Below is a small trained network, with its code and all its weights. Each question gives an input and a class and asks what happens when units are switched off, that is, made to give their printed mean instead of their output.

import numpy as np


def w(rows, s, z=0):
    codes = np.array(rows[::2]) - 128.0
    scale = np.full(codes.shape[1], s)
    scale[-1] = z or s
    return codes * scale


def f(y):
    return np.maximum(y, 0)


def log_softmax(a):
    a = a - a.max(-1, keepdims=True)
    return a - np.log(np.exp(a).sum(-1, keepdims=True))


def net(x, mask):
    res = np.array(x, float).reshape(1, 2) / 4 @ E
    y = f(res @ A[0][:, :-1].T + A[0][:, -1])
    res = res + np.where(mask, y, B[0][:, -1]) @ B[0][:, :-1]
    return log_softmax(res[-1] @ U[:, :-1].T + U[:, -1])


A, B = {}, {}
E = w([
[155,2,140,156,131],'x0',
[94,114,109,92,15],'x1',
],0.007)
A[0] = w([
[149,125,121,106,131,97],'n0',
[126,4,132,137,64,61],'n1',
[119,141,112,119,114,129],'n2',
[93,179,131,82,70,139],'n3',
[177,21,150,172,195,129],'n4',
[146,234,142,145,101,252],'n5',
[124,145,128,145,137,119],'n6',
[123,148,128,148,135,143],'n7',
[118,51,120,90,102,67],'n8',
[124,132,131,138,227,243],'n9',
[163,65,136,161,185,128],'n10',
[94,183,109,99,74,146],'n11',
[136,232,131,142,206,229],'n12',
[150,132,133,112,210,224],'n13',
[118,123,128,125,21,139],'n14',
[113,126,128,138,62,137],'n15',
[124,130,131,142,121,90],'n16',
[121,123,141,114,70,133],'n17',
[130,133,126,140,188,204],'n18',
[118,163,133,110,181,178],'n19',
],0.016,0.0028)
B[0] = w([
[125,126,130,131,133,128],'n0',
[227,41,107,137,133,226],'n1',
[112,140,122,130,140,147],'n2',
[74,180,96,103,138,201],'n3',
[27,58,116,81,145,254],'n4',
[127,253,140,159,113,223],'n5',
[139,129,132,125,114,142],'n6',
[143,131,131,135,121,146],'n7',
[188,91,119,128,124,178],'n8',
[101,117,215,168,87,226],'n9',
[52,89,106,129,129,213],'n10',
[71,179,102,120,147,200],'n11',
[217,170,200,147,104,242],'n12',
[98,112,207,161,121,210],'n13',
[159,169,55,101,167,206],'n14',
[146,154,86,99,143,176],'n15',
[127,125,125,139,139,128],'n16',
[142,148,71,132,139,172],'n17',
[100,122,167,154,96,191],'n18',
[167,138,157,145,123,181],'n19',
],0.045,0.0096)
U = w([
[194,146,201,188,87,254],'0',
[27,74,140,125,130,82],'1',
[76,199,55,95,167,76],'2',
[254,74,72,111,154,63],'3',
],0.0066,0.00062)

Each question gives the input, the list of numbers given to net, and the class t.
The units are the neurons (one row each of A and B). Each row of codes is followed by its name. A weight is (code - 128) times the scale printed after its matrix; where a second scale follows, it is the last column's (A, B and U).
mask holds one flag per neuron, in row order. A switched-off neuron (its flag False) gives its mean, the last column of its row in B, instead of its output. The means were averaged over made-up inputs and are rounded, as every weight is.
A unit's drop is (log p(t) with every unit on - log p(t) with that unit switched off) / (log p(t) with every unit on - log p(t) with every unit switched off).
The circuit of an input: a set's keep is (log p(t) with only the set's units on - log p(t) with every unit switched off) / (log p(t) with every unit on - log p(t) with every unit switched off). Starting from the 12 units with the biggest drops (on a tie, the unit counted first), units are removed one at a time, each time the one whose removal leaves the highest keep (on an exact tie, the one counted first), for as long as the keep stays at least 0.8.
circuit, biggest first: the units of the circuit, biggest drop first
k most important neurons: the k neurons with the biggest drops, biggest first
drop of u: that unit's drop, to one decimal
input [2,0], class 1: circuit, biggest first => [n12]
input [0,1], class 2: 2 most important neurons => [n1, n12]
input [1,0], class 1: 4 most important neurons => [n12, n1, n5, n14]
input [1,-7], class 1: 4 most important neurons => [n4, n10, n5, n1]
input [5,0], class 1: 2 most important neurons => [n4, n12]
input [1,-5], class 1: 4 most important neurons => [n4, n5, n10, n1]
input [-5,1], class 2: drop of n9 => 0.2
input [6,1], class 3: drop of n1 => 1.2
input [8,3], class 3: drop of n1 => 0.4
input [1,8], class 3: drop of n1 => 0.9
